Below are the code and all the weights of a small trained network. Each question names an input and a class and asks about switching units off, where a switched-off unit gives its printed mean instead of its output.

import numpy as np


def w(rows, s, z=0):
    codes = np.array(rows[::2]) - 128.0
    scale = np.full(codes.shape[1], s)
    scale[-1] = z or s
    return codes * scale


def f(y):
    return y / 2 * (1 + np.tanh(0.7978845608 * (y + 0.044715 * y**3)))


def log_softmax(a):
    a = a - a.max(-1, keepdims=True)
    return a - np.log(np.exp(a).sum(-1, keepdims=True))


def net(x, mask):
    res = np.array(x, float).reshape(1, 5) / 4 @ E
    y = f(res @ A[0][:, :-1].T + A[0][:, -1])
    res = res + np.where(mask, y, B[0][:, -1]) @ B[0][:, :-1]
    return log_softmax(res[-1] @ U[:, :-1].T + U[:, -1])


A, B = {}, {}
E = w([
[166,78,235,15,182],'x0',
[215,121,43,69,210],'x1',
[96,142,198,81,254],'x2',
[182,116,202,194,91],'x3',
[207,48,51,131,121],'x4',
],0.008)
A[0] = w([
[70,161,144,116,85,48],'neuron 0',
[97,154,115,146,168,80],'neuron 1',
[77,112,123,148,119,55],'neuron 2',
[142,122,106,73,144,55],'neuron 3',
[63,124,122,185,195,236],'neuron 4',
[215,143,83,165,119,91],'neuron 5',
[118,216,129,125,150,92],'neuron 6',
[115,117,141,154,76,180],'neuron 7',
[129,177,145,112,46,49],'neuron 8',
[125,168,211,72,125,1],'neuron 9',
[248,76,129,145,101,91],'neuron 10',
[116,154,132,123,54,247],'neuron 11',
[82,166,134,192,214,200],'neuron 12',
[82,92,221,76,139,95],'neuron 13',
[88,117,114,116,137,118],'neuron 14',
],0.015,0.005)
B[0] = w([
[86,103,141,164,84,192],'neuron 0',
[106,143,160,126,148,147],'neuron 1',
[163,125,110,106,112,151],'neuron 2',
[186,146,71,53,183,172],'neuron 3',
[232,145,94,88,156,214],'neuron 4',
[89,154,190,149,151,228],'neuron 5',
[57,140,174,167,118,168],'neuron 6',
[64,65,107,190,70,219],'neuron 7',
[43,110,192,223,82,187],'neuron 8',
[32,207,216,180,184,205],'neuron 9',
[38,146,206,184,115,255],'neuron 10',
[68,57,95,209,101,245],'neuron 11',
[217,161,120,54,188,219],'neuron 12',
[131,246,198,82,217,248],'neuron 13',
[210,162,93,120,183,140],'neuron 14',
],0.011,0.0094)
U = w([
[131,170,213,76,209,251],'0',
[84,146,84,206,2,242],'1',
[164,46,36,51,187,4],'2',
],0.0096,0.00044)

Each question gives the input, the list of numbers given to net, and the class t.
The units are the neurons (one row each of A and B). Each row of codes is followed by its name. A weight is (code - 128) times the scale printed after its matrix; where a second scale follows, it is the last column's (A, B and U).
mask holds one flag per neuron, in row order. A switched-off neuron (its flag False) gives its mean, the last column of its row in B, instead of its output. The means were averaged over made-up inputs and are rounded, as every weight is.
A unit's drop is (log p(t) with every unit on - log p(t) with that unit switched off) / (log p(t) with every unit on - log p(t) with every unit switched off).
The circuit of an input: a set's keep is (log p(t) with only the set's units on - log p(t) with every unit switched off) / (log p(t) with every unit on - log p(t) with every unit switched off). Starting from the 12 units with the biggest drops (on a tie, the unit counted first), units are removed one at a time, each time the one whose removal leaves the highest keep (on an exact tie, the one counted first), for as long as the keep stays at least 0.8.
circuit, biggest first: the units of the circuit, biggest drop first
most important unit: the unit with the biggest drop
top k neurons: the k neurons with the biggest drops, biggest first
drop of u: that unit's drop, to one decimal
input [5,-8,-2,5,-3], class 1: most important unit => neuron 7
input [3,1,0,-7,8], class 2: circuit, biggest first => [neuron 13; neuron 3]
input [1,8,-5,0,-7], class 1: top 3 neurons => [neuron 13; neuron 12; neuron 4]
input [6,-7,-4,3,-3], class 1: top 3 neurons => [neuron 7; neuron 11; neuron 8]
input [-1,4,-1,-6,-6], class 2: top 3 neurons => [neuron 13; neuron 9; neuron 10]
input [7,-2,-6,8,-6], class 1: top 2 neurons => [neuron 7; neuron 11]
input [8,-1,-8,-4,-3], class 1: top 2 neurons => [neuron 12; neuron 11]
input [5,4,-8,3,4], class 1: top 2 neurons => [neuron 13; neuron 12]
input [0,-4,-1,-4,-5], class 1: top 2 neurons => [neuron 0; neuron 11]
input [4,8,-8,-7,6], class 0: top 2 neurons => [neuron 10; neuron 5]
input [3,7,4,-5,6], class 2: top 3 neurons => [neuron 13; neuron 3; neuron 9]
input [1,8,8,-3,8], class 2: top 2 neurons => [neuron 13; neuron 3]
input [-1,-5,1,2,-3], class 1: drop of neuron 11 => 0.3
input [5,-3,-4,4,-3], class 1: drop of neuron 7 => 0.2
input [-6,-2,7,5,1], class 2: drop of neuron 5 => 0.1
input [-2,6,-5,-4,7], class 0: most important unit => neuron 5
